grid =
[[ 41 449 430 207 307 282 415]
 [828 515 292 512 361 352 515]
 [400 309 341 483 222 196 270]
 [712 591 287 383 327 314 564]
 [ 92 247 540 437 468 480 312]
 [755 579 278 416 324 309 552]
 [660 593 281 359 295 273 547]]
Rows and columns are numbered from 0.
The entry in row 1 and column 0 -> 828
The entry at row 0, column 2: 430
The top entry of the column that holds the smallest entry is 41
The bottom-left entry is 660
The entry just right of the centre entry -> 327
The entry in row 1 and column 1: 515
Which number is the entry directly above the centre entry? 483
The entry just right of 437 is 468
The entry at row 0, column 1: 449
Which number is the median of all entries? 361
Which number is the entry at row 1, column 2? 292
The entry at row 2, column 0: 400
Which number is the entry just right of 755? 579
The entry in row 2 and column 1 -> 309
Which number is the entry just right of 247? 540
Which number is the centre entry? 383
Which number is the entry in the bottom-right corner? 547

Questions about the array below.
1) Read off the entry just right of -13.
2) Read off the entry just left of the largest entry.
3) Read off the entry just right of the largest entry.
[[-4, -2, 4, 0, 1, 1, 0, 2], [23, 54, -1, -8, -12, -24, -21, -2], [8, -2, -24, 0, 1, 26, 7, -2], [27, -2, -46, 0, 27, 1, -11, 32], [0, -2, 4, -8, 1, 1, 0, -2], [4, 3, -1, 0, 4, 1, 5, -2], [4, 3, -1, 0, 1, 9, 0, -2], [0, -13, 15, 9, 1, -20, 0, 5], [0, -2, -1, 0, 1, 1, 0, -2], [0, -2, -7, -5, 8, 1, 5, -2], [-4, -2, -1, -3, 4, 1, 2, 2], [-11, -2, 4, 0, -9, 1, -5, 2], [0, 3, 4, 3, -5, 1, -3, -2]]
1) 15
2) 23
3) -1

Questions about the row below.
1) The entry just left of -44?
2) The entry just right of -4?
4	-60	2	-12	28	-44	44	27	-4	3
1) 28
2) 3

Read these off the table that follows. Counting starts at 0.
1) Give the entry in the top-left corner.
2) Give the entry directly below the smallest entry.
3) Give the entry in the bottom-left corner.
4) Give the bottom entry of the column that holds the smallest entry.
5) Give the entry in row 0 and column 2.
6) Give the entry directly below -57.
7) Give the entry in row 2 and column 1.
8) Give the entry in row 2 and column 2.
[[  0   0   0   0   0   0   0]
 [  2  66  37  -7  56  -7 -65]
 [  2  67  38  -7  57  -7 -67]
 [  2  67  38  -7  57  -7 -66]
 [  2  65  37  -6  55  -6 -65]
 [  2  63  36  -6  54  -6 -63]
 [  0 -64 -36   6 -55   4  67]
 [  0 -65 -37   6 -56   4  68]
 [  0 -61 -34   5 -53   3  64]
 [  2  66  38  -7  57  -7 -66]
 [  2  64  36  -6  55  -6 -64]
 [  0   0   0   0   0   0   0]
 [  0 -66 -37   6 -57   5  68]
 [  2  63  36  -6  54  -6 -63]]
1) 0
2) -66
3) 2
4) -63
5) 0
6) 54
7) 67
8) 38

array([-0.748, -0.248,  0.094, -1.223,  0.797,  1.160, -1.096,  1.462,
        0.700, -0.825, -0.820, -1.098, -1.460, -1.303, -0.413])
Read off the entry just right of the smallest entry.
A: -1.303
Read off the entry at the centre.
A: 1.462
Read off the entry just right of -1.223.
A: 0.797
The minimum -> -1.460
The entry just left of -0.820 is -0.825
The entry just left of the largest entry -> -1.096
The entry just left of -1.096: 1.160

Read these off the table that follows. Counting starts at 0.
1) Find the bottom entry of the column that holds the largest entry.
2) Find the entry just left of 17.
3) Find the bottom-right entry.
4) Find the entry just left of -5.
5) Find the entry in row 0 and column 0.
6) Find the entry in row 1 and column 0.
7) Find the entry at row 0, column 1.
8) Find the entry just left of 20.
[[-13, -10, -3, 8, -12, 10, -34, 4, 10, -3, 3, 3, 50, 20, -24, -11],
 [40, -20, 2, 19, 28, -12, -7, 1, -32, -55, -4, 0, 38, -13, 45, 7],
 [0, -5, -1, 4, -1, 2, -10, 1, 0, -6, 0, 1, 17, 4, -2, -2],
 [-36, 8, -3, -7, -27, 15, -17, 2, 28, 36, 5, 2, 6, 22, -46, -12],
 [-13, 18, 1, -16, -7, -1, 28, -3, 11, 33, 0, -2, -56, -7, -9, 4]]
1) -56
2) 1
3) 4
4) 0
5) -13
6) 40
7) -10
8) 50
